Each row has a name. Each question is about the rows just above it. Places in a row count from 1.

[-58.6 -13.1  17.5  36.9  17.5  69.8 -16.6  -6.8 -21.6  -6.4 -23.7   6.1
  18.2 -21.6  -1.1   1.6 -21.6 -58.6  56.0   7.0 -51.4  17.5 -12.9  16.0
 -15.6 -91.4  30.9] = V
[-15.4 -13.6  -6.8  -0.5 -11.6   4.0 -56.3  42.1  56.4  31.1  34.7  18.1
 -76.8  76.6  52.8  24.4 -83.5 -25.4 -59.6  47.5 -49.5 -81.8  51.8 -20.5
  47.2 -11.9 -61.5] = A
[-58.6 -13.1  17.5  36.9   4.0  69.8 -21.5  -6.8 -21.6  -6.4  18.1   6.1
  29.6  18.0  -1.1   1.6  27.1 -56.5  56.0   7.0 -51.4  17.5  72.6  -7.5
  36.0  -0.2 -28.3] = E
How many entries does [-58.6 -13.1  17.5  36.9] have?	4
Is [ 36.9  17.5 -13.1 -58.6] printed in one of the named rows, side by side and in this order?	no
Places of [-21.6] in row V:	9 14 17
Shared by V and A:	[-6.8]
Is [-25.4 -83.5] printed in one of the named rows, side by side and in this order?	no
Every place of [-13.1] in V:	2
How many entries does [-15.4 -13.6  -6.8  -0.5 -11.6   4.0 -56.3  42.1  56.4  31.1  34.7  18.1
 -76.8  76.6  52.8  24.4 -83.5 -25.4 -59.6  47.5 -49.5 -81.8  51.8 -20.5
  47.2 -11.9 -61.5] have?	27

